Below is a small trained network, with its code and all its weights. Each question gives an input and a class and asks what happens when units are switched off, that is, made to give their printed mean instead of their output.

import numpy as np


def w(rows, s, z=0):
    codes = np.array(rows[::2]) - 128.0
    scale = np.full(codes.shape[1], s)
    scale[-1] = z or s
    return codes * scale


def f(y):
    return np.maximum(y, 0)


def log_softmax(a):
    a = a - a.max(-1, keepdims=True)
    return a - np.log(np.exp(a).sum(-1, keepdims=True))


def net(x, mask):
    res = np.array(x, float).reshape(1, 5) / 4 @ E
    y = f(res @ A[0][:, :-1].T + A[0][:, -1])
    res = res + np.where(mask, y, B[0][:, -1]) @ B[0][:, :-1]
    return log_softmax(res[-1] @ U[:, :-1].T + U[:, -1])


A, B = {}, {}
E = w([
[20,176,33],'x0',
[140,150,117],'x1',
[212,235,187],'x2',
[111,2,179],'x3',
[212,140,24],'x4',
],0.0086)
A[0] = w([
[158,161,229,85],'n1',
[65,130,116,92],'n2',
[250,91,162,43],'n3',
[53,121,134,89],'n4',
[124,109,80,147],'n5',
[153,202,38,43],'n6',
[161,80,67,24],'n7',
[42,152,170,165],'n8',
[138,98,167,3],'n9',
[133,170,104,137],'n10',
],0.016,0.0055)
B[0] = w([
[136,72,144,225],'n1',
[15,116,141,176],'n2',
[118,129,202,239],'n3',
[93,116,146,185],'n4',
[110,110,69,178],'n5',
[121,238,46,249],'n6',
[194,100,1,172],'n7',
[66,95,125,213],'n8',
[165,156,181,158],'n9',
[158,143,72,191],'n10',
],0.0088,0.011)
U = w([
[128,254,109,116],'0',
[111,123,161,255],'1',
[52,139,146,33],'2',
[109,119,163,147],'3',
[148,116,219,127],'4',
[161,64,92,98],'5',
],0.018,0.0084)

Each question gives the input, the list of numbers given to net, and the class t.
The units are the neurons (one row each of A and B). Each row of codes is followed by its name. A weight is (code - 128) times the scale printed after its matrix; where a second scale follows, it is the last column's (A, B and U).
mask holds one flag per neuron, in row order. A switched-off neuron (its flag False) gives its mean, the last column of its row in B, instead of its output. The means were averaged over made-up inputs and are rounded, as every weight is.
A unit's drop is (log p(t) with every unit on - log p(t) with that unit switched off) / (log p(t) with every unit on - log p(t) with every unit switched off).
The circuit of an input: a set's keep is (log p(t) with only the set's units on - log p(t) with every unit switched off) / (log p(t) with every unit on - log p(t) with every unit switched off). Starting from all 10 units, units are removed one at a time, each time the one whose removal leaves the highest keep (on an exact tie, the one counted first), for as long as the keep stays at least 0.8.
units of the circuit, in order: the units of the circuit, biggest drop first
k most important neurons: the k neurons with the biggest drops, biggest first
drop when u is switched off: that unit's drop, to one decimal
input [-3,8,2,0,-7], class 4: units of the circuit, in order : [n6; n1]
input [-1,-7,3,-7,-5], class 1: 3 most important neurons : [n6; n1; n8]
input [1,-4,5,7,-5], class 4: units of the circuit, in order : [n6; n9]
input [-7,0,2,2,5], class 4: units of the circuit, in order : [n3]
input [0,3,7,1,-6], class 4: 2 most important neurons : [n6; n1]
input [3,-1,0,-5,-4], class 2: 2 most important neurons : [n8; n2]
input [1,-5,7,8,7], class 4: units of the circuit, in order : [n3; n6]
input [-6,-7,1,0,3], class 4: drop when n8 is switched off : 0.0
input [2,-7,4,1,-1], class 4: drop when n6 is switched off : 1.1
input [-8,5,-1,5,5], class 4: drop when n3 is switched off : 0.9
